Below are the code and all the weights of a small trained network. Each question names an input and a target symbol and asks about switching units off, where a switched-off unit gives its printed mean instead of its output.

import numpy as np


def w(rows, s, z=0):
    codes = np.array(rows[::2]) - 128.0
    scale = np.full(codes.shape[1], s)
    scale[-1] = z or s
    return codes * scale


def norm(h):
    return h / np.sqrt((h * h).mean(-1, keepdims=True) + 1e-5)


def f(y):
    return np.maximum(y, 0)


def softmax(a):
    e = np.exp(a - a.max(-1, keepdims=True))
    return e / e.sum(-1, keepdims=True)


def log_softmax(a):
    a = a - a.max(-1, keepdims=True)
    return a - np.log(np.exp(a).sum(-1, keepdims=True))


def net(x, mask):
    ids = ['ΓΛΨΩαδεζημστφ'.index(c) for c in x.split()]
    T = len(ids)
    res = E[ids] + P[:T]
    r = norm(res)
    for j in range(2):
        rows = slice(2 * j, 2 * j + 2)
        q, k, v = (r @ M[0][rows].T for M in (Q, K, V))
        z = softmax(np.where(np.tri(T) > 0, q @ k.T / 2**0.5, -1e9)) @ v
        o = O[0][rows]
        res = res + np.where(mask[j], z, o[:, -1]) @ o[:, :-1]
    y = f(norm(res) @ A[0][:, :-1].T + A[0][:, -1])
    res = res + np.where(mask[2:18], y, B[0][:, -1]) @ B[0][:, :-1]
    return log_softmax(norm(res)[-1] @ U[:, :-1].T + U[:, -1])


Q, K, V, O, A, B = {}, {}, {}, {}, {}, {}
E = w([
[104,86,248,154],'Γ',
[131,149,215,175],'Λ',
[122,104,103,180],'Ψ',
[123,156,142,168],'Ω',
[76,31,137,125],'α',
[88,176,196,107],'δ',
[81,124,85,126],'ε',
[115,93,97,182],'ζ',
[77,171,133,100],'η',
[140,106,208,187],'μ',
[140,68,193,210],'σ',
[96,138,222,124],'τ',
[108,148,230,135],'φ',
],0.0014)
P = w([
[87,139,92,158],'0',
[150,97,116,85],'1',
[3,166,193,81],'2',
[144,140,119,140],'3',
[76,161,123,141],'4',
[168,130,119,109],'5',
[88,127,172,76],'6',
[203,95,158,156],'7',
],0.0052)
Q[0] = w([
[34,90,254,18],'H1',
[9,172,153,175],'H1',
[98,100,103,179],'H2',
[64,171,204,44],'H2',
],0.0076)
K[0] = w([
[253,151,125,67],'H1',
[226,174,113,189],'H1',
[143,173,135,196],'H2',
[232,108,129,102],'H2',
],0.0072)
V[0] = w([
[166,193,3,57],'H1',
[178,13,55,235],'H1',
[202,162,108,167],'H2',
[162,206,144,221],'H2',
],0.0051)
O[0] = w([
[110,238,53,176,97],'H1',
[157,186,174,2,83],'H1',
[52,126,185,126,5],'H2',
[55,163,165,101,2],'H2',
],0.0056,0.0015)
A[0] = w([
[177,76,109,55,206],'N1',
[254,181,147,91,194],'N2',
[148,79,174,122,100],'N3',
[251,128,98,147,196],'N4',
[93,73,116,159,78],'N5',
[89,171,163,121,174],'N6',
[163,73,178,125,13],'N7',
[207,106,180,150,198],'N8',
[133,170,70,144,117],'N9',
[95,158,74,97,178],'N10',
[104,104,177,226,69],'N11',
[130,79,174,55,140],'N12',
[109,114,89,127,185],'N13',
[202,121,135,90,3],'N14',
[117,159,95,115,92],'N15',
[226,164,139,96,162],'N16',
],0.0051,0.002)
B[0] = w([
[201,122,104,186,231],'N1',
[150,52,24,115,213],'N2',
[134,169,116,148,184],'N3',
[253,89,140,186,252],'N4',
[141,128,137,59,173],'N5',
[150,91,109,147,190],'N6',
[127,82,103,167,170],'N7',
[178,142,84,143,233],'N8',
[161,103,188,125,163],'N9',
[149,105,151,144,183],'N10',
[121,98,79,42,198],'N11',
[153,161,140,196,200],'N12',
[153,117,159,116,168],'N13',
[137,137,47,112,148],'N14',
[154,142,125,138,149],'N15',
[126,66,71,120,189],'N16',
],0.0045,0.0033)
U = w([
[184,64,186,221,152],'Γ',
[42,98,211,155,180],'Λ',
[124,179,99,31,91],'Ψ',
[71,204,148,143,190],'Ω',
[218,75,24,133,200],'α',
[2,69,57,203,21],'δ',
[133,247,86,151,144],'ε',
[135,172,95,25,85],'ζ',
[66,170,65,237,24],'η',
[131,141,246,110,123],'μ',
[187,106,214,24,4],'σ',
[60,44,104,53,110],'τ',
[41,51,116,69,126],'φ',
],0.0096,0.0025)

Each question gives the input, a string of symbols that net reads in full, and the target symbol t.
The units are the heads (2 rows each of Q, K, V and O) and the neurons (one row each of A and B). Each row of codes is followed by its name. A weight is (code - 128) times the scale printed after its matrix; where a second scale follows, it is the last column's (O, A, B and U).
mask holds one flag per unit, heads first, then neurons. A switched-off unit (its flag False) gives its mean, the last column of its rows in O or B, instead of its output. The means were averaged over made-up inputs and are rounded, as every weight is.
A unit's drop is (log p(t) with every unit on - log p(t) with that unit switched off) / (log p(t) with every unit on - log p(t) with every unit switched off).
The circuit of an input: a set's keep is (log p(t) with only the set's units on - log p(t) with every unit switched off) / (log p(t) with every unit on - log p(t) with every unit switched off). Starting from the 12 units with the biggest drops (on a tie, the unit counted first), units are removed one at a time, each time the one whose removal leaves the highest keep (on an exact tie, the one counted first), for as long as the keep stays at least 0.8.
circuit, biggest first: the units of the circuit, biggest drop first
unit that matters most: the unit with the biggest drop
top k neurons: the k neurons with the biggest drops, biggest first
which heads matter: for each layer, one digit per head in row order, 1 if its drop is at least 0.15 and else 0, layers parted by /
input Γ α α η Ω η Γ, target η: circuit, biggest first => (H1)
input ε ζ ε Ω σ τ Ψ, target τ: which heads matter => 10
input Ω μ δ, target μ: top 2 neurons => (N12; N11)
input ε Γ α, target Γ: which heads matter => 11
input Ψ μ Ω η Λ, target η: which heads matter => 10
input σ ε α Λ α, target Λ: which heads matter => 11
input Λ Λ δ η μ δ φ, target δ: which heads matter => 10
input Ω ε δ, target ε: which heads matter => 11
input α η Ω Γ φ, target Γ: circuit, biggest first => (H1; N12; N2)
input Λ τ Γ, target τ: top 2 neurons => (N11; N4)
input Ω σ τ, target σ: which heads matter => 11
input Ω Λ Ω Γ ε μ Ω, target μ: top 2 neurons => (N4; N12)
input τ η α, target η: top 2 neurons => (N4; N2)
input ε ε σ, target ε: circuit, biggest first => (H1)
input δ τ τ, target τ: which heads matter => 11
input Γ τ α α δ Γ ε, target Γ: which heads matter => 00
input α φ Λ Λ τ δ Ψ, target δ: which heads matter => 10
input σ τ α φ η δ Λ, target δ: which heads matter => 10
input ε σ φ μ δ δ Ω, target δ: which heads matter => 10
input α ε τ ε Ω Λ Ψ, target Λ: unit that matters most => H2
input φ ε α, target ε: top 2 neurons => (N4; N2)
input σ δ τ Γ μ Λ η, target Λ: which heads matter => 01
input δ Ψ τ μ η, target μ: top 2 neurons => (N12; N11)
input Ψ τ Ψ, target τ: top 2 neurons => (N4; N1)
input Γ φ ζ Ψ ζ τ φ, target τ: top 2 neurons => (N11; N4)
input Γ δ Ω, target δ: top 3 neurons => (N4; N1; N8)
